Below is a small trained network, with its code and all its weights. Each question gives an input and a target symbol and asks what happens when units are switched off, that is, made to give their printed mean instead of their output.

import numpy as np


def w(rows, s, z=0):
    codes = np.array(rows[::2]) - 128.0
    scale = np.full(codes.shape[1], s)
    scale[-1] = z or s
    return codes * scale


def f(y):
    return y / 2 * (1 + np.tanh(0.7978845608 * (y + 0.044715 * y**3)))


def softmax(a):
    e = np.exp(a - a.max(-1, keepdims=True))
    return e / e.sum(-1, keepdims=True)


def log_softmax(a):
    a = a - a.max(-1, keepdims=True)
    return a - np.log(np.exp(a).sum(-1, keepdims=True))


def net(x, mask):
    ids = ['γεμξστφ'.index(c) for c in x.split()]
    T = len(ids)
    res = E[ids] + P[:T]
    q, k, v = (res @ M[0].T for M in (Q, K, V))
    z = softmax(np.where(np.tri(T) > 0, q @ k.T / 4**0.5, -1e9)) @ v
    res = res + np.where(mask[0], z, O[0][:, -1]) @ O[0][:, :-1]
    y = f(res @ A[0][:, :-1].T + A[0][:, -1])
    res = res + np.where(mask[1:9], y, B[0][:, -1]) @ B[0][:, :-1]
    return log_softmax(res[-1] @ U[:, :-1].T + U[:, -1])


Q, K, V, O, A, B = {}, {}, {}, {}, {}, {}
E = w([
[71,199,144,181],'γ',
[176,60,171,238],'ε',
[78,171,42,124],'μ',
[125,153,208,232],'ξ',
[62,54,182,172],'σ',
[85,131,135,93],'τ',
[134,2,109,174],'φ',
],0.01)
P = w([
[8,94,151,163],'0',
[137,137,162,97],'1',
[137,123,81,175],'2',
[134,135,157,92],'3',
[132,126,76,177],'4',
[135,136,158,89],'5',
[128,122,76,181],'6',
[140,136,160,85],'7',
[124,119,72,180],'8',
[142,139,162,83],'9',
[115,119,82,185],'10',
[143,139,166,79],'11',
],0.013)
Q[0] = w([
[201,144,48,98],'h0',
[168,186,169,2],'h0',
[63,219,87,175],'h0',
[197,184,167,174],'h0',
],0.021)
K[0] = w([
[161,117,15,176],'h0',
[252,208,96,47],'h0',
[18,220,104,154],'h0',
[186,190,155,215],'h0',
],0.018)
V[0] = w([
[156,1,153,118],'h0',
[116,172,111,107],'h0',
[91,102,61,26],'h0',
[58,159,205,55],'h0',
],0.018)
O[0] = w([
[155,8,156,83,133],'h0',
[95,167,101,133,108],'h0',
[105,91,4,69,85],'h0',
[112,195,131,10,248],'h0',
],0.018,0.011)
A[0] = w([
[65,139,96,75,82],'n0',
[122,139,3,204,156],'n1',
[170,48,169,83,253],'n2',
[148,122,254,154,81],'n3',
[65,26,79,143,127],'n4',
[197,123,74,69,101],'n5',
[61,195,94,118,127],'n6',
[196,177,204,108,104],'n7',
],0.0084,0.002)
B[0] = w([
[158,98,80,131,215],'n0',
[144,157,73,198,151],'n1',
[91,118,227,167,223],'n2',
[120,117,19,103,246],'n3',
[254,168,88,105,152],'n4',
[118,93,98,107,174],'n5',
[215,113,187,164,250],'n6',
[55,167,117,157,229],'n7',
],0.014,0.019)
U = w([
[172,217,212,129,160],'γ',
[80,55,132,237,158],'ε',
[197,109,61,221,37],'μ',
[60,165,66,105,79],'ξ',
[49,118,240,7,122],'σ',
[167,121,96,2,251],'τ',
[202,70,191,160,42],'φ',
],0.0038,0.0024)

Each question gives the input, a string of symbols that net reads in full, and the target symbol t.
The units are the heads (4 rows each of Q, K, V and O) and the neurons (one row each of A and B). Each row of codes is followed by its name. A weight is (code - 128) times the scale printed after its matrix; where a second scale follows, it is the last column's (O, A, B and U).
mask holds one flag per unit, heads first, then neurons. A switched-off unit (its flag False) gives its mean, the last column of its rows in O or B, instead of its output. The means were averaged over made-up inputs and are rounded, as every weight is.
A unit's drop is (log p(t) with every unit on - log p(t) with that unit switched off) / (log p(t) with every unit on - log p(t) with every unit switched off).
The circuit of an input: a set's keep is (log p(t) with only the set's units on - log p(t) with every unit switched off) / (log p(t) with every unit on - log p(t) with every unit switched off). Starting from all 9 units, units are removed one at a time, each time the one whose removal leaves the highest keep (on an exact tie, the one counted first), for as long as the keep stays at least 0.8.
circuit, biggest first: the units of the circuit, biggest drop first
most important unit: the unit with the biggest drop
top k neurons: the k neurons with the biggest drops, biggest first
drop of u: that unit's drop, to one decimal
input φ γ ξ γ μ ε σ, target φ: circuit, biggest first => (h0; n2; n4)
input ξ ε σ, target ξ: circuit, biggest first => (h0; n3; n6; n7)
input μ γ τ φ τ, target μ: circuit, biggest first => (h0; n1; n6)
input ε τ τ ε ε ε μ ξ, target ξ: top 2 neurons => (n3; n6)
input σ ξ τ ε σ γ μ γ φ, target σ: circuit, biggest first => (h0; n2; n6)
input τ γ μ ξ γ ε ξ φ ξ σ, target σ: circuit, biggest first => (h0; n2; n6)
input γ τ μ σ μ, target γ: top 2 neurons => (n3; n6)
input ε γ ξ γ σ φ φ φ σ σ, target σ: most important unit => n2
input ε σ τ τ τ γ ξ ξ γ τ σ, target ε: top 2 neurons => (n2; n3)
input ξ ε σ ε μ γ φ, target ξ: top 4 neurons => (n3; n6; n7; n2)
input γ γ τ ε γ τ ε ε, target ε: top 2 neurons => (n2; n3)
input φ γ γ μ ε γ μ, target φ: drop of h0 => 0.9
input τ γ ε, target τ: drop of h0 => 0.8
input τ γ γ τ, target τ: most important unit => h0
input φ τ τ ε ε γ γ μ σ γ τ, target φ: drop of n7 => 0.1
